W =
109,125,108,101,115
124,118,123,119,146
110,126,108,103,115
W[0, -5]: 109
W[1, 4]: 146
W[1, 3]: 119
W[1, -3]: 123
W[:, 1]: [125, 118, 126]

X =
[[141 111 110 114 116 143 124 119 124]
 [125 136 124 144 139 135 132 125 140]
 [123 129 132 136 133 120 128 141 129]
 [132 139 150 138 114 119 128 128 128]
 [140 127 120 130 111 132 123 127 133]
 [139 122 132 122 117 134 133 130 118]
 [126 133 124 135 132 137 137 129 119]
 [135 115 118 108 134 130 136 125 121]
 [137 123 115 108 127 138 115 127 147]
 [128 138 139 124 113 132 131 119 101]
 [149 117 142 125 120 134 136 141 123]
 [118 134 132 115 124 131 124 130 130]]
Rows and columns are counted from 0.
row 0 col 0 -> 141
row 5 col 4 -> 117
row 11 col 3 -> 115
row 2 col 8 -> 129
row 4 col 2 -> 120
row 2 col 3 -> 136
row 4 col 0 -> 140
row 8 col 8 -> 147
row 5 col 5 -> 134
row 3 col 1 -> 139
row 9 col 7 -> 119
row 2 col 0 -> 123
row 4 col 6 -> 123
row 10 col 7 -> 141
row 4 col 8 -> 133
row 11 col 4 -> 124
row 1 col 0 -> 125
row 9 col 5 -> 132
row 11 col 0 -> 118
row 4 col 5 -> 132
row 7 col 5 -> 130
row 7 col 8 -> 121
row 3 col 7 -> 128
row 11 col 2 -> 132
row 8 col 3 -> 108
row 2 col 2 -> 132
row 3 col 8 -> 128
row 0 col 6 -> 124
row 1 col 6 -> 132
row 3 col 6 -> 128
row 0 col 4 -> 116
row 9 col 6 -> 131
row 7 col 4 -> 134

m =
[[114 123 132 131 127 117 136 134]
 [126 127 129 128 128 127 128 129]
 [108 122 132 134 127 110 142 136]
 [132 131 125 129 129 127 130 125]
 [136 141 113 137 132 114 143 120]
 [118 124 131 130 127 121 133 132]
 [118 124 131 129 127 122 132 132]
 [104 122 131 136 128 106 146 137]
 [135 139 115 135 132 117 141 121]
 [117 124 132 130 127 121 133 133]
 [109 123 132 133 127 112 141 135]]
m[-11][-8]	114
m[-10][6]	128
m[-8][7]	125
m[:, -8]	[114, 126, 108, 132, 136, 118, 118, 104, 135, 117, 109]
m[:, 2]	[132, 129, 132, 125, 113, 131, 131, 131, 115, 132, 132]
m[1][7]	129
m[6][-6]	131
m[10]	[109, 123, 132, 133, 127, 112, 141, 135]
m[4][-7]	141
m[1][-3]	127
m[-5][-8]	118
m[-1][5]	112
m[-8]	[132, 131, 125, 129, 129, 127, 130, 125]
m[9][0]	117
m[-11][6]	136
m[-7][6]	143
m[-4][1]	122
m[:, 5]	[117, 127, 110, 127, 114, 121, 122, 106, 117, 121, 112]
m[-10][-5]	128
m[5]	[118, 124, 131, 130, 127, 121, 133, 132]
m[6]	[118, 124, 131, 129, 127, 122, 132, 132]
m[-8][1]	131
m[4][4]	132
m[-7][-6]	113
m[10][0]	109
m[7][7]	137
m[-3][1]	139
m[-6][3]	130

M = [[141, 138, 137, 122, 125, 133, 138, 107, 131], [138, 140, 137, 121, 125, 132, 137, 107, 130]]
M[0,0]	141
M[0,4]	125
M[:, 5]	[133, 132]
M[0,7]	107
M[0]	[141, 138, 137, 122, 125, 133, 138, 107, 131]
M[0,3]	122
M[1,0]	138
M[1,2]	137

arr =
[[126 125 130 129 127 133 137 136 135 126 132 127 123]
 [129 129 116 126 133 130 131 129 130 127 129 127 121]
 [133 121 127 128 128 122 127 125 116 130 129 130 128]
 [125 120 137 127 126 126 130 129 131 130 131 128 132]
 [131 133 126 128 130 127 127 126 127 128 123 128 128]
 [124 129 155 118 141 127 128 124 133 132 133 125 124]]
arr[0,0] -> 126
arr[:, 10] -> [132, 129, 129, 131, 123, 133]
arr[4,2] -> 126
arr[4,3] -> 128
arr[5,2] -> 155
arr[1,10] -> 129
arr[2,7] -> 125
arr[:, 7] -> [136, 129, 125, 129, 126, 124]
arr[4,11] -> 128
arr[3,9] -> 130
arr[0,8] -> 135
arr[1,2] -> 116
arr[4,9] -> 128
arr[0,9] -> 126
arr[3,2] -> 137
arr[4] -> [131, 133, 126, 128, 130, 127, 127, 126, 127, 128, 123, 128, 128]
arr[:, 2] -> [130, 116, 127, 137, 126, 155]
arr[:, 11] -> [127, 127, 130, 128, 128, 125]
arr[3,0] -> 125
arr[3,4] -> 126
arr[4,12] -> 128
arr[5,4] -> 141
arr[0,2] -> 130
arr[0] -> [126, 125, 130, 129, 127, 133, 137, 136, 135, 126, 132, 127, 123]
arr[5,1] -> 129

A = array([121, 101, 123, 124, 125, 137, 106, 126])
A[-8] = 121
A[-5] = 124
A[1] = 101
A[-2] = 106
